Each row has a class, written after it, and each block has its own classes.
[  5  11 -11   2   8   9 -24  -9 -10 -10  -2   6   1   3  19  -3  -9 -14
  -4  13  -1  -1  11  -3 -48  -1  -1 -10] => P
[ 12 -36  -5 -19   2  -3   4   3 -13   2  -1 -27 -29   2   6   7  15 -46
  -4 -60  24  -3   1   8   8 -26  16   0] => R
[ 12  -7   8  -9  11  56   1   9  -2   7  -8 -19  11  -1   2  -2  23 -37
   2 -47  21 -13   1  11  25 -20  10  -5] => R
[ 18   8  15  -3   3  23   8   3 -30  -2  12  -1   2  -5   7   7   0 -23
  -5 -25   4 -10   0   2   4 -10  18   2] => Z
[  3  -4   9   0   6  14  -3   5   2   7 -13  -9  -1  16  -9   0   8  11
   4  -7  -5  -4   0   9   9   5   1 -11] => R
[ -2   8   7 -12   0 -12  -6 -11   6 -21   1  11  -4   5   9   0  -2  -5
   4  19   2   2  -5   2  -7  -7  -5  -3] => P
[ 15 -12  -1   0   9  16   0  -1  -7  -6 -27 -24   9  10  -2   0  16   4
   5 -23  21   3   3   2  25   0  13  -6] => R
[ 11 -33   2  -2   5  16   7   1 -12  12  -2 -28   4   3 -12   0  12 -37
  -1 -67  18   2   3   1  27 -11  13   0] => R
[ -1   2  -1  -3   3 -26  -6  -5 -11   9  17  11  -3  -9  11   2 -16 -25
 -10   8  10   6  13 -11 -15   3   2   1] => P
[  4  32 -15   2  -7   0 -15  -9  -3  -9  -2  22  -6  13  14   1 -18   0
  -2  48  -2   3  11   1 -25  -3 -14  -4] => Z
[-19  44  14  37  15  12   3   2 -11  49  10  31   0 -10 -33   7 -26  57
   4  26 -34   9  14  -4 -20  20 -18 -21] => Z
[  6  21 -10 -10 -10   2  -9   5 -13 -17   9   8   3  -4  15  14 -12 -31
  -1  19  -2  -1   5 -11 -17  -8   4   7] => P
[  0   8  22  -8   0  10  26  15 -37  17  35 -12  14   7  -2   0 -25 -63
 -12 -22  14  -3  -8 -11 -11  -8  16  12] => Z
[ -2  14  18   1   8  14  10   6 -31  14  19  -5 -12   2   0   5 -18 -44
  11 -18  -2   5   4  -1  -4 -10  14   4] => Z
[-2 15  2  3  2  5  1 -2 -6  0 11 11 -2  2 11  2  0 -4  5 19 -6  1  0 -5
 -9  0  5  2] => P
[ 14  18 -19 -30   3  -1 -20  -9   5 -22 -11   8   5  12  17   6   7 -13
  -4  11  -6   5  14   2  -2 -14  -2  -9] => P
[ -2  38   3   3   6   4   2   0  -1  -3   5  23   2   5   4  -3   1  16
  -6  38 -12   1   6  -2  -9  -5  -7  -2] => Z
[  0 -10   9  -5   4   6  18   4 -34  20  23  -3   8   0   1   1 -13 -33
  -6 -16   0  -1   1 -22  -6  13  12   6] => P
[  1  33 -22  -7   1 -11 -24  -4  -8  -6   1  25 -10  -3  16   0  -5  -9
  -6  33 -10   8   9  -7 -19   4 -14  -7] => P
[  3  14  12   2   5   3   6   4 -11   2  19  26  -6   5   4   3 -10 -10
  -7  14   0  -7  -3  -1 -10   1   0   5] => P
[  5  33  19   3   9  17  -4   3 -21   5   7  12   6  -3   7   3  -3  -1
   1  10  -9  -4  22  -5  -6   0   7  -4] => Z
[  8   8 -10 -14  -1  -5 -10 -10  38 -17   5  -6  -2   8  20   0  -4 -25
  -3   9   6   0  -1  -1  -9  -2   3  -5] => Z
[  7  22   4 -11   6   7  -5  -3 -14  -5  11  17  -2 -12   2   5  -8  -5
   7  11 -10 -10  10   0  -1   5   3   3] => Z
[ -4  51 -15   8 -10 -12 -37 -27  10 -17   6  45   0  -6  18   3 -11  26
  -2  65 -18  12  24 -12 -37  12 -16 -13] => P
[  7   1  -3 -11   4  12  -4   2  -4 -13  -1   2  -4   3  12   7  -2 -28
  -3  -7   6  -1  -2  -4  -2  -8   9   0] => Z
[ -8 -21   5 -16   3 -11   7   8  -1   2   9 -15  -1  12   5  11   5 -34
  -2 -17  18   0  -6  -2 -14 -17   9   8] => P
[-12  15  20  20   7   2  10   0 -21  26  15  10  -1  -3 -21  -3 -21  25
  -1   1 -28  11   5  -7 -15  12  -2   1] => Z
[  3  23   3   1  -1  -5  -7 -12   0 -15  -1  15  -3   5   8   3  -4  -2
  12  30  -9   4  10   7 -16   1  12  -4] => Z
[  8  15 -23 -16  -1 -13 -17  -4 -15 -15  24  12  -2   1  19   3 -13 -43
  -9  12   1   3   8 -11 -17  -7  12  10] => P
[ 20  -1   2 -10   9  22  -7  -2  -9  -9 -12  -8   5   6  14   4  13 -20
   1 -28   7  -6  13  -1  17 -11  12  -6] => R
[  2  14 -11  -5  -1  -4 -15  -4   2  -7  12  11   1  -1  20   4 -14  -9
   1  17  -4   6   8  -8 -13  -2   3  -6] => P
[-16 -14  25  21   7  14  20   7 -12  34  -8 -10   4  -5 -25   1   5   9
   1 -31  -7  -9   2  -4  -5  -7   4  -4] => R
[ -3   8   4  12   6   4  -2   5  -9  14  -2  12   4  -8  -8   5  -7   6
 -10  -9 -11  -8   0  -5  -8   9  -7  -6] => P
[  7  -3   4 -17   2   0   9   7 -23  -3   8 -11   1   9   6  13  -7 -32
 -18 -11  17  -2  -2  -1   2 -10  11   8] => Z
[ -4 -20  -7   2  -3   5  -6   5   9   3 -15 -12   3  -6   5  -2  15   5
  -4 -26   3  -5  -3   3  14   1  -2 -12] => R
[ -9  13  -4  18   3   8 -23  -5   4  20  -1  18   3 -14  -7   2  -8  47
   5  16 -26  10  12  -7   3  17 -19 -13] => R

Next block, with new classes.
[ -4  -4 -22  28   7  18  -7 -46 -20   5   9 -14   9  15  -7  43 -23  -2
 -16  -3  24  -1   2 -11 -11  15   5  20] => H
[  1   3 -15 -10  -3  11   0  11 -24 -15   8 -28  -2  12  -7  40 -83  -1
  18  -6  -2  -3  -7 -12  -7  13   2   8] => H
[ -4  12 -45  -8 -18   0   8  34 -20  -2  31  -3   2   4  -3  60 -58  15
 -32   0 -18  -1 -21  -4 -12  -3   6   9] => M
[-10   8 -29  19 -11   6   4   1  -4  -1  20  -3  -2  22  -4  52 -31  72
 -69  -9 -11   6  -4  -4  -5  16  25   8] => M
[ -4   7 -49  12  -9  -1  11  13 -51   1  17  -8  -3  29  -5  28  -5  11
 -20 -15 -19  11 -12  -8   8  11  17  11] => M
[  7   4 -14  12 -11  13   9 -16 -12  -4  -4 -16  -7 -22 -10  24   3  -2
   8 -15   7  21 -10  -3 -15   3  -8  45] => H
[-23  -9 -24  30  56 -10   1 -34   0  -9  23 -25   6  20   0  23  13   0
  22   4 -26  29   3 -17   8  34   2  58] => H
[ 11  -5 -13  11 -19   7   5 -43 -22   4  -7 -19   8 -12  22  55   5   2
   8  -8  26 -10   2  -1  -4   0  -5  33] => H
[  2  -9 -18  -6 -31  -3   8  15 -10   5  17 -10   2  16   5  30 -57  -1
  -8 -15  13  19  -3  -9  -8  10  15  -4] => M
[  0   3 -29   4 -32   8   0   0  -1  11   8 -19  -3   8   7  33 -19   2
 -19 -19  -7   0   0  -4 -18  13   9   5] => M
[  6   5 -20  11   6   5  -8  -4  -6  -6  14  -2   0  30   0  40 -23   2
 -27 -17  -8   1  -2   1  -8  16  31   9] => M
